The rows lie along a hidden order. The number after each row says roughly how far along it the row is, from 0 to 10. A new part has a new order.
[ 0.29 -4.20 -1.62  0.59  0.38 -1.84  0.75  0.71  0.07  0.51  0.01  0.23
  0.56  0.82  0.02  2.35 -1.42 -0.84  2.94  3.29  5.10  1.17  1.81 -0.05
 -1.13  0.31  0.45  1.56 -1.42  0.09  2.07 -1.44 -2.21 -0.65  0.20  0.68
 -0.79  0.32]
0
[ 0.19 -2.67  0.06  1.13  0.31 -1.50  0.56  2.09  0.38  0.88 -1.16  0.36
 -0.28  0.43 -0.22  1.40 -0.77 -1.70  0.96  2.22  4.49 -0.84  0.93 -0.47
 -1.09  0.64  0.27  0.72 -1.11 -0.35  1.14 -1.09 -2.11 -0.54  1.35  0.28
 -0.47 -0.43]
3
[ 0.83 -2.17  0.18  0.44  0.24 -0.05  0.22  1.44 -0.34  0.21 -2.02 -0.67
 -1.33 -0.13 -0.54  1.62 -0.39 -2.11 -0.76  2.29  3.85 -0.18  1.07 -2.34
 -0.37  0.73  2.02  1.31 -0.11 -0.71  0.81 -0.87 -1.43 -0.99  1.19 -0.42
  0.55 -0.73]
10
[ 0.13 -1.22  2.60  2.67 -0.55  0.90  0.20  4.30  0.51  0.40 -2.40  1.95
 -2.06  0.26 -1.55  0.41 -0.46 -0.31 -0.92  1.31  4.18 -4.66  0.22 -1.77
 -0.73  1.11 -0.74 -0.02 -1.40 -0.27  1.37 -1.01 -3.81 -1.12  2.81 -3.18
  0.74 -1.29]
5
[ 0.64 -1.34  1.41  1.79  0.14 -0.49  0.47  1.62 -0.40  0.19 -0.20  0.03
 -0.75  0.47 -2.01  2.17 -1.25 -1.40  2.03  2.67  2.71 -0.47  1.53 -0.46
 -0.47  1.79  1.06  1.98  0.44  0.20  2.10 -1.42 -3.61 -1.08  2.01 -2.45
  0.97 -0.86]
7
[-0.27 -2.26 -0.81  2.94  0.68 -1.40  0.90  1.38  0.13  0.42 -1.05  0.76
  0.25  0.76 -0.90  1.13 -0.96 -1.13  2.65  2.13  2.79 -1.20  1.92  0.72
 -1.51  0.98 -0.02  1.84 -1.20  0.15  2.66 -1.09 -3.39 -0.47  1.98  0.53
 -0.62 -0.34]
4
[-0.02 -9.37 -8.29 -0.16  1.37 -3.46  1.57  3.15  0.53  2.49  3.70  2.40
  0.88 -1.00  0.16  8.79  0.28 -4.42 -2.92  4.99  9.99  2.25 -0.54  4.50
 -4.87 -8.97 -3.98  4.35 -6.77 -0.16  0.88 -1.20 -4.40 -1.09  0.48  7.62
 -7.95  4.67]
4
[ 0.24 -1.96  1.21  2.72  0.36 -0.40  0.22  3.02  0.19  0.33 -2.39  0.60
 -1.10  0.10 -1.51  0.59 -0.61 -1.78 -0.04  2.04  4.10 -2.43  0.51 -1.48
 -1.12  1.04  0.69  1.23 -0.95 -0.37  1.68 -1.27 -2.53 -1.00  2.50 -1.51
  0.24 -1.19]
9
[ 0.21 -4.34 -0.15  0.48  0.09 -1.75  0.73  2.80  0.48  0.46 -1.01  0.86
 -0.83  0.25  0.30  2.47 -0.45 -2.32  0.19  2.61  5.41 -0.40  0.66 -1.06
 -1.41 -0.73  0.42  0.60 -2.48 -0.56  1.31 -1.38 -2.09 -0.42  1.27  1.04
 -1.25  0.15]
1
[-0.32 -2.89 -0.70  2.89  0.59 -0.97  0.75  2.50  0.19  0.38 -1.45  0.18
  0.38  0.66 -0.27  0.91 -1.12 -0.92  2.00  1.16  3.47 -0.93  1.75  0.16
 -1.52  0.46  0.60  0.99 -1.17 -0.03  2.43 -1.21 -2.10 -0.34  1.53  1.28
 -2.11 -0.37]
3
[ 0.60 -0.98  2.91  2.41 -0.10  0.76  0.11  2.66  0.22 -0.06 -3.75  0.00
 -1.80  0.51 -0.92 -1.09 -0.79 -1.14  0.74  0.53  1.12 -2.07  1.11 -2.42
  0.15  2.76  1.57 -0.70  0.15 -0.52  1.62 -0.84 -2.19 -0.72  2.08 -3.36
  1.76 -2.25]
7
[-0.18 -2.29 -0.45  1.72  0.45 -0.61  0.75  1.24 -0.13  0.58 -0.11  0.88
  0.70  0.67 -2.53  1.14 -1.31 -1.16  2.16  2.98  2.29 -1.88  1.74  1.57
 -1.45  0.85 -0.29  2.68 -0.22  0.66  2.03 -1.94 -3.58 -0.95  2.10 -0.45
  0.15 -0.27]
9
[ 1.10 -2.16  0.19 -0.08 -0.02 -0.72  0.54 -0.40 -0.73 -0.10 -0.69 -1.07
 -0.30  0.73 -0.19  1.79 -0.91 -1.32  3.19  2.05  2.34  1.18  1.72 -2.40
 -0.49  1.42  2.17  2.75  0.33 -0.31  1.90 -1.40  0.05 -0.56  0.90  0.04
  0.94 -0.52]
3
[ 0.30 -3.39  0.61  0.81  0.41 -1.57  0.49  0.77 -0.02  0.40 -1.34 -0.06
 -0.16  0.33  0.09  1.97 -0.89 -1.50  1.10  2.21  4.90  0.62  0.96 -0.84
 -1.05  0.77  1.50  1.24 -1.59 -0.42  1.68 -1.56 -2.16 -0.62  1.06  0.51
 -0.17 -0.04]
3
[ 0.88 -3.39 -2.60  0.59  1.71 -3.55  1.28 -2.08 -0.63 -0.12 -1.76 -2.24
  2.16  1.36  1.20  1.19 -1.54  0.86  5.41  1.62  1.57  3.94  3.55 -0.73
  0.05  3.35  2.93  1.63  0.75 -0.14  2.89 -1.22 -0.22  0.46 -0.25  3.07
  0.54 -0.53]
4
[ 0.31 -1.92  3.82  1.65 -1.91  1.54 -0.11  5.70  0.68  0.77 -1.24  2.18
 -3.29 -0.29 -2.82  2.34 -0.11 -4.41 -2.76  3.00  4.85 -4.34 -0.40 -2.35
 -0.75 -0.94 -0.35  0.92 -2.61 -0.45  0.68 -0.88 -3.66 -1.76  2.49 -3.08
  0.13 -0.83]
1
[ 0.30 -3.16 -0.09  2.61  0.53 -0.67  0.60  2.30  0.01  0.18 -1.93  0.05
 -1.18  0.34 -1.24  0.39 -0.80 -1.14  0.25  1.99  2.94 -2.00  0.98 -0.35
 -0.94  1.19  0.34  1.35 -1.09 -0.20  1.67 -1.26 -2.83 -0.61  1.67 -0.72
 -0.28 -0.89]
8
